Here is a tiny trained network, its code and every weight. The questions are about switching its units off for an input and a class, where a switched-off unit gives its printed mean instead of its output.

import numpy as np


def w(rows, s, z=0):
    codes = np.array(rows[::2]) - 128.0
    scale = np.full(codes.shape[1], s)
    scale[-1] = z or s
    return codes * scale


def f(y):
    return np.maximum(y, 0)


def log_softmax(a):
    a = a - a.max(-1, keepdims=True)
    return a - np.log(np.exp(a).sum(-1, keepdims=True))


def net(x, mask):
    res = np.array(x, float).reshape(1, 3) / 4 @ E
    y = f(res @ A[0][:, :-1].T + A[0][:, -1])
    res = res + np.where(mask, y, B[0][:, -1]) @ B[0][:, :-1]
    return log_softmax(res[-1] @ U[:, :-1].T + U[:, -1])


A, B = {}, {}
E = w([
[165,221,244,175,116,170],'x0',
[166,43,250,55,169,216],'x1',
[101,153,154,87,33,151],'x2',
],0.011)
A[0] = w([
[79,97,91,167,121,82,82],'N1',
[151,64,229,120,151,187,192],'N2',
[102,93,105,134,181,172,223],'N3',
[132,66,148,11,62,144,254],'N4',
[155,127,67,190,127,134,207],'N5',
[198,168,167,179,194,96,107],'N6',
[150,39,173,97,211,145,226],'N7',
[29,183,14,188,108,1,144],'N8',
[105,84,56,143,121,67,124],'N9',
[116,229,138,185,66,106,121],'N10',
],0.0096,0.003)
B[0] = w([
[162,92,148,108,163,131,167],'N1',
[136,88,154,30,217,194,206],'N2',
[154,123,108,112,86,144,163],'N3',
[169,65,118,2,110,189,198],'N4',
[169,150,97,130,64,71,168],'N5',
[171,37,164,82,114,138,161],'N6',
[154,137,2,127,30,117,203],'N7',
[221,92,101,102,102,130,252],'N8',
[168,104,166,92,175,227,187],'N9',
[67,213,118,228,56,83,187],'N10',
],0.0096,0.019)
U = w([
[154,133,2,176,104,92,158],'0',
[53,103,91,133,225,121,3],'1',
[47,182,248,178,136,157,210],'2',
[198,22,129,50,155,203,165],'3',
],0.0095,0.0035)

Each question gives the input, the list of numbers given to net, and the class t.
The units are the neurons (one row each of A and B). Each row of codes is followed by its name. A weight is (code - 128) times the scale printed after its matrix; where a second scale follows, it is the last column's (A, B and U).
mask holds one flag per neuron, in row order. A switched-off neuron (its flag False) gives its mean, the last column of its row in B, instead of its output. The means were averaged over made-up inputs and are rounded, as every weight is.
A unit's drop is (log p(t) with every unit on - log p(t) with that unit switched off) / (log p(t) with every unit on - log p(t) with every unit switched off).
The circuit of an input: a set's keep is (log p(t) with only the set's units on - log p(t) with every unit switched off) / (log p(t) with every unit on - log p(t) with every unit switched off). Starting from all 10 units, units are removed one at a time, each time the one whose removal leaves the highest keep (on an exact tie, the one counted first), for as long as the keep stays at least 0.8.
units of the circuit, in order: the units of the circuit, biggest drop first
most important unit: the unit with the biggest drop
top k neurons: the k neurons with the biggest drops, biggest first
drop of u: that unit's drop, to one decimal
input [2,0,-7], class 0: top 4 neurons => N4; N9; N2; N8
input [7,2,6], class 2: top 2 neurons => N8; N10
input [2,-1,7], class 2: top 2 neurons => N7; N8
input [-5,-7,4], class 3: top 4 neurons => N9; N8; N7; N1
input [4,-3,1], class 0: top 2 neurons => N2; N9
input [7,2,7], class 2: units of the circuit, in order => N8; N10
input [0,-7,-8], class 3: top 3 neurons => N9; N8; N7
input [4,-3,5], class 2: most important unit => N7
input [0,-1,1], class 0: units of the circuit, in order => N2; N4
input [5,-3,-2], class 0: top 2 neurons => N2; N9
input [6,-1,-2], class 2: drop of N8 => 0.1
input [-7,-7,-8], class 3: drop of N9 => 0.4
input [0,-2,-2], class 0: drop of N9 => 0.1
input [-7,-6,4], class 3: drop of N6 => 0.0
input [8,-4,6], class 2: top neuron => N7
